The same points measured another way (B), then each row and its match in B
In the rows, zero is written as 100.
B (27 x 71)
[[ 93  98 117 122 107  84  87 102 104  86 117  80 103 104 124 122 100  92
   82  98  99  94  93  94  89  98 114  97 102 107 109  87 123 104 107 104
  112 124  97 108  98  98  96  92  93 107 109 104 120  99 116 104 103 102
   57 100 108 108 118  99 112  94 102 124  97  93  91  87  80 107 108]
 [ 86  82 118 134 105  64  94 114 113  95 132  67 105 108 123 133 107 104
   66  96 103  84  94  84 121  80 111  93 104  95 100  68 142 115 119 108
  116 143  96 133  91 114  85 101  85  97 123 102 123  97 120  89  96 106
   23  94 124 120 130  93 133  72 140 146  88 102  88  74  66 110 119]
 [120 108 112  99 123  91  80  77  97  89 107  93  82  86 123 109  96  89
   90  94 100  97  95  90  61 125 127  92 105 114 133 121 117  88 102 103
  115 104 116  87 107  97 107  94 101  99 108 124 133 101 118 117 109 110
   82 103  94 107 108 101 103 113  85 104 120  85  97  97  87  93  99]
 [108  91  98 117  86 111 101  84  92  90  98 102  97 100 112 109 102  85
  117 108 113  92 102 106  76  90  85 105  94 117 120  99  99 105  89 109
  117  92  89 100 104  84 100  94 102 102 107  90 109  88 100 107 101 101
  114 111 108  91 112  98 104 101  98 111  93  99  96 100 109  89 102]
 [111 107 102  80 128  80  81  98 112 103 102 103  81  88  88  97 111 110
   91  90 104 104  97  81  86 108 115  94 107 104 109 127 111  89 104  92
  124  93 114 107 105 101 107 117  97 105 112 120 135 105 113  92 109 102
   74  89  96 113 107 104  95  88 150  94 126 105  90  93  88  98  99]
 [112 103 105  49 136  75  97 109 123 104 104  90  92  88  62  97 124 108
  114  99 118 105  97  75 111  81 103  86 104  88  83 122 123  91 113 100
  152  82 114 129 115 129 104 119 110 114 109  92 142 100  97  87 110 105
   59  94 109 114 120 107 102  67 165 103 117 117 101 102  84  76  97]
 [ 84  81 120 131 104  63  91 120 105  94 129  69 110 111 122 131 103 107
   64  92  96  86  95  90 126  88 111  93 103  94  96  67 139 113 118 112
  104 140  94 127  89 115  90  97  83  99 118 103 113  99 116  95  98 107
   33  97 121 118 124  92 131  77 122 140  87  97  90  77  69 117 114]
 [114 100 103  66 130  81  98 103 117 106 102  93  86  90  65 102 122 104
  117 101 121 104  98  75 100  85  96  88 104  96  91 130 119  94 108  99
  150  80 108 125 109 122 101 125 106 113 116  93 143  99  96  87 112 106
   64  95 114 111 121 108 101  69 169 101 126 120  98  94  88  78 100]
 [ 94  96 107 126 106  84  85  93  96  93 112  95  97  99 128 116  98 105
   74  95  91  92 103  99  90 110 112 102 102 105 110  92 117 104 106  99
   93 119 102  99  92  96  98  94  90  97 103 117 110 106 120  97 100 103
   72  95 105 110 103  93 111 105 104 110 101  95  87  84  83 115 110]
 [111 107 108 108 102 102  89  86  90  85 103  89  96  95 132 113 103  81
  119 102 109  90  94 103  63  98 104  99  98 125 128 103 111  96  99 111
  117  99  93  97 105  88 104  96 106 107 102  97 129  94 116 116 108 102
   94 112 103  98 115  99 114 106  91 117 102  91  98  96  84  92  96]
 [ 98  78  90 141  65 119 107  91  92  96 100 108 115 103 134 119  98  98
  120 110 106  92 107 113  90  81  59 125  92 119 115  78  70 116  85 107
   97 101  71 101  99  81  81  96  93 103 103  80  85  89  98  90  89  94
  132 104 119  88 106  97 116 114  93 119  76 110  93  93 116 103 105]
 [ 89  86 109 127  95  86  97 104 100  89 119  75 111 105 130 128 110  93
   93 101 109  85  97  94 108  70  88 106 101 104  99  70 121 113 112 113
  118 123  83 122  90 105  88 102  89 105 112  82 118  94 110  93  96 108
   51 103 120 106 124  93 127  86 120 139  78 105  90  83  80  98 108]
 [109 118 104  90 128  89  82  88 100  99 103 111  79  91 101  87  96 105
   84  94  95  99  93  87  72 130 129  89 109  97 118 124 113  91  95  92
  102 100 121  91 107  95 110  94 100  99 106 131 114 107 115 107 105  97
   93  93  83 111  93 101  90 110 103  84 127  89  97 101  93 110 103]
 [ 92  88  94 114  96  98  94  95  98 100 104 112 107  89 114 109 101 108
   80 100  87 103 106 101  95 115 106 111  99 109 107  98  90 100  92  93
   81 107 105  98  96  92  92  99  88  99 102 113 100 101 107  92 100  88
  103  87  97 108  87  96  95 114 108  91 102  96  90  96 100 111 112]
 [ 94  80  83 135  69 113 111  95  87 106  95 117 110 105 113 103  93 111
  102 108  93 100 112 112 104  90  75 117  95 113  93  85  64 111  82  92
   81 101  77  92  98  83  84 100  88  98  96  94  66  95  96  85  85  94
  136  91 105  96  91  95 104 107 100 100  82 113  91  99 124 117 109]
 [104  96  84 134  56 131 108  76  83  89  91 116 108 103 128 112  92  88
  135 119 112  86 104 114  70  89  70 116  91 130 122  96  68 104  77 108
  100  88  76  81 108  76  90  92 102 101  88  80  77  89 108 101  92  86
  144 106 113  82  98  96 105 125  77 108  85  95  95 115 123  90 101]
 [110 103  99  80 124  86  87  92 107 100 108 102  83  89  92 101 109 103
   98  97 102 104  96  83  84 114 117  92 108 105 115 122 114  88 100  97
  121  95 116 105 105 106 105 108 101 107 111 116 131 101 107  99 109  99
   80 102  97 107 104 101 100  92 130  90 123  92  95  98  89  96 101]
 [104  89 106 122  77 117 104  83  87  83 104  89 104 101 145 126 100  78
  123 111 113  89  96 107  76  80  74 112  90 129 124  79  91 111  90 115
  113 106  73 102 101  77  93  92 102 107 106  77 108  84 110 110  96 102
  111 114 114  87 122  97 125 109  80 130  82  97  98  99  99  88 101]
 [101  82  83 122  72 110 104  95  95 108  94 118 107 102 105 100  96 114
  105 107  97 103 111 108  95  91  71 120  95 111 107  93  63 113  84  93
   90  95  83  94  96  85  87 101  88 100 100 100  77  93  98  88  91  93
  134  91 104  99  89  97 104 108 112  94  95 114  86  94 125 112 105]
 [125 121 111  68 128  95  84  75  94  88 102  93  75  81 113  98 107  76
  111  95 111  98  91  85  52 115 127  86 102 117 134 130 117  82 100 106
  129  82 118  87 113  99 114 101 112 104 108 115 153  94 116 123 119 117
   91 110  89 102 115 106 103 109  91  98 128  88 103 104  81  83  94]
 [110  89  82 113  73 121 109  79  92 102  86 123 101  97 110  96 101  99
  130 115 107  97 108 107  80  88  66 121  93 117 109 111  56  94  80 100
  101  75  77  88 105  79  89 100 103 106  92  86  88  87  96  96  97  96
  152 100 108  88  92 102  99 117  93  92  96 109  99 111 129  92  98]
 [115 110 110  92 106 112  92  70  93  86  94  98  85  86 123 106 101  74
  132 103 115  92  94  93  53 105 104  94  96 124 137 113 103  90  89 112
  126  86 100  87 110  81 107  91 114 102 101  96 134  90 112 121 112 108
  118 117 100  89 112 104 105 113  81 106 112  87  97 112  98  85  91]
 [ 87  86 122 136 111  66  83 109 104  87 127  75 106 108 129 133 100 102
   62  95  93  84  95  90 109  96 122  95 106  99 101  73 139 109 118 107
  105 146 100 118  89 104  89  94  81 105 116 115 121 100 118  95  95 106
   31  95 112 119 122  88 127  84 117 134  90  87  86  77  63 112 118]
 [124 109 110  57 132  83  92  94 115  98 102  91  78  87  78 102 120  91
  125 100 127 104  95  73  76  88 106  83 107 108 111 136 118  88 102 106
  156  80 109 114 114 107 116 116 114 110 117  96 152  99 106  96 118 109
   72 103 114 106 122 109 103  73 161 105 129 115 101 101  88  79  93]
 [112  92  90  77 106  96 105  97 109 111  93 104  92  85  80  98 114 105
  124 105 117 106 106  87  94  79  72 102  95 110 102 114  90  98  92  99
  133  75  95 115 106 106 100 119 105 110 109  87 125  97  94  88 106  95
   96 103 112 101 108 105 100  86 156 100 117 118  95  99 106  85  98]
 [118 108 106  91 112 103  88  85  93  88 101  94  89  91 118 106 105  78
  112  98 103  96  94  93  68 109 115  94 101 116 127 114 112  97 101 110
  120  95 106  91 105  88 106  99 102 107 105 108 135  94 109 121 111 106
   99 109  98  95 116 101 101 104  90 102 108  93 104 103  84  86  95]
 [ 95  96  97 118  97  91  89 101  97  98 107 104 104 106 114 107 100 108
   78  98  91  97 101  97  99 108 108 103 104 102 104  94  99 106  99  96
   90 113 101 100  95  99  96  99  89 104 101 116  97 100 108  95  95 101
   87  92 101 108  95  96 103 101 103 104  99  97  91  92  94 113 108]]
Rows of B count from 0, top down.

[103  87  55  62  77  87  97 103  93  87  62 112  77  93  47  70 122 142
  39 121 104  94  84 126 123  56  56  29 125 122  95 130 156  87  95  84
 116 106 102 130  63 125 113 106 126  81  87  76 100  95  64 115 128  67
 133 104  87  85 117 134  32  84 100  73 124]
15
[ 92  91 110  80 114 110 100  95  83  98 103  96 112  94 106 113 103  97
  81 104  98 118  89 100  96  76  97  96  91  98 120  97 175 103  96  99
  99  95 113  98 114  86  96  91  92  93 103  94 101 105 100 101  82 100
  95  89  93 103  97  93 108 114  96  96  99]
13
[ 84  91 139 113 117  84  86  91  94 109  86 102 120 111 179 138  80  95
 142 130 108 118  90 125 102 118 142 117  41  99 152  74  52 111 106  96
 107 106 141  75 148  67  93  85  83  86 118 144 104 116 169 126  37 124
  99 114 116  68  86 126 107 177 101 141  71]
22
[ 92 109 117 118  82 136 106 116  89 105 113  94  99  91 153 126  97  95
 106 101 109 116 105  86  96 121 104 119  94  92  92  78  88 108 107 103
  99  98  78  88  95  84  95 103  85  92 112 116 111 106 107 118 100 116
  98 103 109  91  99 103 140  88 104 117  82]
16
[ 87 112 118 113  81 145 108 116  85 105 118  90 106  87 158 140 100  98
 109  98 108 124 103  79  88 117 110 117  91  89  95  77  73 113 103 104
  96  99  76  82  97  76  92 104  77  92 116 112 111 107 108 121  88 114
  86  99 108  96 100  94 150  93 101 117  76]
4
[ 92 133 129 138  82 134 112 116 118  93 120  95 105  97 168 148  93 126
 152  68 119 113 118  81  86 146 154 112  99  88  60  67  18 110 110 107
 124 117  50  72  71  92  92 117  87 106 122 117  99  97 118  96  85 109
  86 120 117 113 112  86 124  74 106 139  90]
5
[ 92 108  98 114 109  72  90  86 110  94  80 113 110 112 144 127  91 133
 136 112 118 102  92 132 108 119 129  72  82 110 123  89  53 100 105  91
 127 119 113  93 111  97 101  98 109  93 117 135  92 108 140 113  52  97
 108 124 118  78  99 127  55 148 101 137  99]
11
[ 93 127  83 117  89 125 111 103 108  85 116 102  99  90 126 142 111 141
  99  71 120 103 102  98  91 110 104  64 125 104  67  91  79  98  98  97
 129 121  58 101  66 110  98 118 110 100 115  95  96  96  81  99  99  80
  94 108 108 112 118  88  89  68 102 114 112]
24
[ 89  88 119  93 110 104  93  98  85 107  91  96 113 100 136 112  94  90
 102 126 101 115  90 105 101 100 106 102  71  99 136  92 104 108 100  97
  93  96 125  97 130  78  96  85  84  87 106 117 108 112 129 118  72 113
 100  99 103  82  90 119 118 135  98 108  77]
8
[ 94 133  99 141  51 149 110 129 107 100 112 100  88  94 169 143  96 124
 129  87 123 123 113  84  98 142 106 106 116  97  61  79   8 110 110 102
 119 117  46  93  62  99  99 118  91  94 121 132 113 103 101 125 105 109
 101 123 119  88 111 116 124  66 110 131  83]
23
[100 100  86 122  61 108  96 118  93 107  78 106  84 102 126  83  95 110
 101 127 109 109  99 111 120 118  76  84 107 110  99 115  74  98 106  92
 107 106  93 120  90 105 109 102 103  82  93 131 115 108 108 133 107 110
 124 120 110  68  99 144  92 102 108 116  87]
9
[101  99  71 122  43 127  99 129  91 109  70 106  74  99 118  76  98 112
  85 132 113 112 103 105 123 122  54  86 126 110  78 128  81  98 110  90
 108 102  74 126  66 111 115 107 103  78  91 124 120 108  90 138 133 113
 130 114 111  60 106 146  93  76 110 108  90]
21
[ 94  89  81  61 133  81  99  79  90  82  97 100 113  89  46 102 123 127
  53  97  97  89  80 116 101  51  87  48 110 112 121 117 159  94  88  92
 110 104 116 119 103 106 101  96 115  92  95  67  89  98  82  96  78  67
  92  85  83 114 110  78  59 115  93  73 122]
14
[102 102  92 122  66 119  99 122  93 110  82 102  84 101 131  78  90  97
 103 121 108 114 105  98 115 126  71 110 111 100  92 111  76 102 108  96
 100  98  90 108  87 101 107 104  94  85  95 126 117 109  98 130 114 116
 118 112 111  72 101 135 114  91 108 124  85]
25
[ 91  96 117 110  93  93  90 101  93 109  85 104 103 106 150 116  85  98
 121 126 108 112  94 115 107 114 111 105  76 103 124  93  70 104 106  96
 106 103 116  96 122  84  99  90  92  88 107 136 108 113 133 123  69 114
 111 114 111  70  90 124  97 137 102 121  79]
0
[ 98  98  71 103  78  97  98 107 101  95  79 110  88  98 100  92 100 128
  72 111 111 102  93 117 115  98  76  59 119 114  96 118  96  94 102  89
 116 111  90 121  81 117 109 105 117  91  96 111 103 104  86 120 100  88
 119 114 104  82 108 129  68  97 103 100 107]
3
[ 92  88 131  98  75 148 105 127  80 116 114  90 101  87 140  98  93  77
  86 118  97 122 104  80  94 105  84 127  84  87 104  92 115 113 100 106
  83  87  91  89 109  70  91  92  77  88  99 107 124 109 101 122 112 129
  98  87  97  91  90 100 157  97 102  92  67]
12
[ 97  97  57  72 114  70  95  83 104  81  76 112  98 100  67  93 118 144
  67 106 112  85  81 134 108  65  78  27 118 121 110 127 140  88  95  84
 127 118 108 129  86 122 109 101 121  88  95  89  90 101  87 109  81  67
 115 105  93  93 115 118  30 114  97  93 125]
10
[100 101  53  81  91 104 106  96  94  83  92 105  89  88  46  82 123 143
  48  91 104  91  89 108 104  63  59  38 126 114  80 132 155  91  91  90
 116 110  82 131  60 123 110 115 124  91  89  65  94  94  59 104 117  65
 110  95  86 109 118 103  60  70  98  78 124]
20
[102 101  55 105  77  81  90 105 105  94  63 113  82 109  95  81 102 137
  89 128 119  96  91 133 123 102  73  45 118 123  97 131  86  88 109  82
 130 119 104 132  82 122 113 105 126  82  92 129 100 105  97 130  94  91
 133 124 111  68 108 148  30 119 105 118 112]
17
[ 92  95  79  61 130  95 102  84  87  86 100 101 115  87  63 113 124 127
  49  93 102  97  81 109  92  51  82  46 113 108 110 117 157  94  88  93
 114 107 102 116  95 104 100  98 110  92  98  73  92  98  77  99  84  73
  98  89  86 112 111  80  72 102  93  81 119]
18
[ 90 133 115 142  82 136 113 113 109  92 118  96 103  93 168 155 100 130
 131  70 123 115 110  85  85 138 135  97 104  93  62  69  25 109 104 105
 123 119  54  80  76  93  92 118  90  96 128 113 103 101 106 106  88  98
  87 114 119 111 112  90 122  71 103 138  98]
7
[ 98 103 100 142  45 151 107 131  84 116  86  96  73  94 153  86  87  84
 105 131 115 124 114  81 117 145  65 122 110  94  76 108  48 107 111  99
  91  92  62 108  74  90 105 106  80  79  96 140 124 111 104 141 127 129
 125 113 118  63  97 147 152  70 110 120  62]
19
[ 88 100 136 112 129  71  85  81 107 103  90 107 117 115 168 151  79 101
 152 117 112 112  91 120  97 123 152 112  48 103 154  69  45 111 103  97
 115 112 136  73 146  73  91  84  88  93 126 147  96 114 174 114  29 113
  94 116 117  78  85 117  83 173  99 144  81]
6
[ 83 105 138 116 127  76  85  81 104 100  88 109 119 110 180 167  80 117
 145 111 116 115  89 129  97 125 150 101  48 102 152  65  38 111 106  95
 124 119 131  72 146  70  91  86  89  92 131 148  96 117 168 119  28 106
  97 121 120  76  88 121  80 181  98 148  79]
1
[ 92  87 117  86 113 101  96  94  84 104 101  97 114  97 121 108 100  93
  90 114  98 110  90 103  97  87 103 103  84  98 128  94 122 107  97 100
  93  97 117  92 120  84  96  89  91  90 103 102 101 108 116 107  79 104
  97  92  96 101  92 100 109 123  96  99  92]
26
[ 93  90 113 118  63 129  98 127  78 115  86  97  89  98 149  87  87  82
 100 131 103 124 104  92 113 118  71 119  90  98 109 107  82 109 108  97
  90  89  97 103 103  82 103  92  78  75  98 135 124 114 113 139 108 126
 117 109 107  62  89 141 155 104 107 108  68]
2
